Here is a tiny trained network, its code and every weight. The questions are about switching its units off for an input and a class, where a switched-off unit gives its printed mean instead of its output.

import numpy as np


def w(rows, s, z=0):
    codes = np.array(rows[::2]) - 128.0
    scale = np.full(codes.shape[1], s)
    scale[-1] = z or s
    return codes * scale


def norm(h):
    return h / np.sqrt((h * h).mean(-1, keepdims=True) + 1e-5)


def f(y):
    return np.maximum(y, 0)


def log_softmax(a):
    a = a - a.max(-1, keepdims=True)
    return a - np.log(np.exp(a).sum(-1, keepdims=True))


def net(x, mask):
    res = np.array(x, float).reshape(1, 7) / 4 @ E
    u = 0
    for l in range(4):
        y = f(norm(res) @ A[l][:, :-1].T + A[l][:, -1])
        res = res + np.where(mask[u : u + 3], y, B[l][:, -1]) @ B[l][:, :-1]
        u += 3
    return log_softmax(norm(res)[-1] @ U[:, :-1].T + U[:, -1])


A, B = {}, {}
E = w([
[137,161,145,100,124,145,137],'x0',
[122,123,56,78,21,193,158],'x1',
[77,198,160,129,131,163,152],'x2',
[3,33,155,20,184,146,176],'x3',
[26,123,100,199,89,101,105],'x4',
[108,94,110,170,125,87,99],'x5',
[145,108,186,145,159,228,41],'x6',
],0.005)
A[0] = w([
[136,149,114,127,99,32,255,4],'L0N0',
[205,140,171,128,210,45,191,146],'L0N1',
[196,156,70,187,176,156,225,105],'L0N2',
],0.0068,0.0017)
B[0] = w([
[108,201,2,88,233,121,49,234],'L0N0',
[92,105,121,99,90,52,101,252],'L0N1',
[73,157,131,235,104,81,126,206],'L0N2',
],0.0083,0.0037)
A[1] = w([
[126,46,190,157,161,252,35,77],'L1N0',
[22,112,106,141,118,113,88,101],'L1N1',
[13,1,163,29,183,137,217,7],'L1N2',
],0.0052,0.0011)
B[1] = w([
[190,240,39,96,170,148,66,214],'L1N0',
[86,53,150,86,219,147,1,219],'L1N1',
[97,7,106,192,123,64,195,252],'L1N2',
],0.0087,0.0045)
A[2] = w([
[108,8,199,2,46,24,241,123],'L2N0',
[194,148,154,102,182,230,2,22],'L2N1',
[147,181,188,227,11,64,82,2],'L2N2',
],0.0039,0.00048)
B[2] = w([
[232,180,254,158,116,219,110,252],'L2N0',
[91,111,13,134,171,46,86,255],'L2N1',
[122,7,128,142,209,118,199,252],'L2N2',
],0.0078,0.0023)
A[3] = w([
[121,136,172,115,155,91,106,103],'L3N0',
[73,82,100,147,131,110,84,254],'L3N1',
[151,143,90,254,138,113,187,76],'L3N2',
],0.009,0.0018)
B[3] = w([
[249,137,88,141,76,230,135,161],'L3N0',
[203,214,206,103,87,164,182,254],'L3N1',
[56,2,240,172,101,223,175,190],'L3N2',
],0.0092,0.0085)
U = w([
[115,88,160,177,134,122,173,71],'0',
[121,195,3,133,180,89,57,75],'1',
[151,180,163,113,66,114,100,254],'2',
],0.0081,0.00094)

Each question gives the input, the list of numbers given to net, and the class t.
The units are the neurons (one row each of A and B). Each row of codes is followed by its name. A weight is (code - 128) times the scale printed after its matrix; where a second scale follows, it is the last column's (A, B and U).
mask holds one flag per neuron, layer by layer. A switched-off neuron (its flag False) gives its mean, the last column of its row in B, instead of its output. The means were averaged over made-up inputs and are rounded, as every weight is.
A unit's drop is (log p(t) with every unit on - log p(t) with that unit switched off) / (log p(t) with every unit on - log p(t) with every unit switched off).
The circuit of an input: a set's keep is (log p(t) with only the set's units on - log p(t) with every unit switched off) / (log p(t) with every unit on - log p(t) with every unit switched off). Starting from all 12 units, units are removed one at a time, each time the one whose removal leaves the highest keep (on an exact tie, the one counted first), for as long as the keep stays at least 0.8.
units of the circuit, in order: the units of the circuit, biggest drop first
unit that matters most: the unit with the biggest drop
top k neurons: the k neurons with the biggest drops, biggest first
drop of u: that unit's drop, to one decimal
input [3,-7,-5,1,-8,7,-7], class 1: unit that matters most	L0N0
input [-7,-4,-5,-2,-2,-2,4], class 1: units of the circuit, in order	(L1N2, L2N1)
input [4,7,-1,-8,1,-6,-2], class 0: units of the circuit, in order	(L3N2, L2N2, L0N2)
input [5,6,7,6,-7,3,7], class 1: units of the circuit, in order	(L1N0, L2N1)
input [1,4,-6,-8,0,7,1], class 0: units of the circuit, in order	(L3N2, L2N2)
input [1,6,-4,3,5,3,-3], class 2: top 2 neurons	(L3N1, L3N2)
input [-5,2,-8,-1,2,-3,2], class 1: units of the circuit, in order	(L1N2, L3N2)
input [-4,6,0,1,4,1,6], class 1: top 2 neurons	(L1N0, L2N1)
input [-5,-5,-7,3,7,3,-4], class 2: top 3 neurons	(L3N1, L3N2, L2N2)
input [3,-4,-6,-7,6,-8,-5], class 0: top 4 neurons	(L3N2, L1N0, L2N2, L0N2)
input [-6,-2,5,5,-5,-5,7], class 1: units of the circuit, in order	(L1N0, L2N1)
input [1,-5,-1,-5,-4,-7,-7], class 1: top 2 neurons	(L0N0, L0N1)
input [3,-6,4,-7,3,-4,-2], class 0: top 2 neurons	(L3N2, L2N2)
input [-1,3,-1,-4,-8,-4,0], class 0: unit that matters most	L0N2
input [7,-6,5,-2,-7,6,-6], class 1: top 2 neurons	(L0N0, L3N2)
input [4,5,3,2,0,-4,5], class 1: top 2 neurons	(L1N0, L0N1)
input [1,4,-5,-6,2,8,-3], class 0: drop of L3N2	0.5
input [-8,-2,8,0,-8,-5,-3], class 1: drop of L1N2	0.5
input [-4,4,1,-6,7,2,1], class 0: drop of L0N0	0.2
input [7,1,7,0,-4,-2,-7], class 1: units of the circuit, in order	(L0N0)
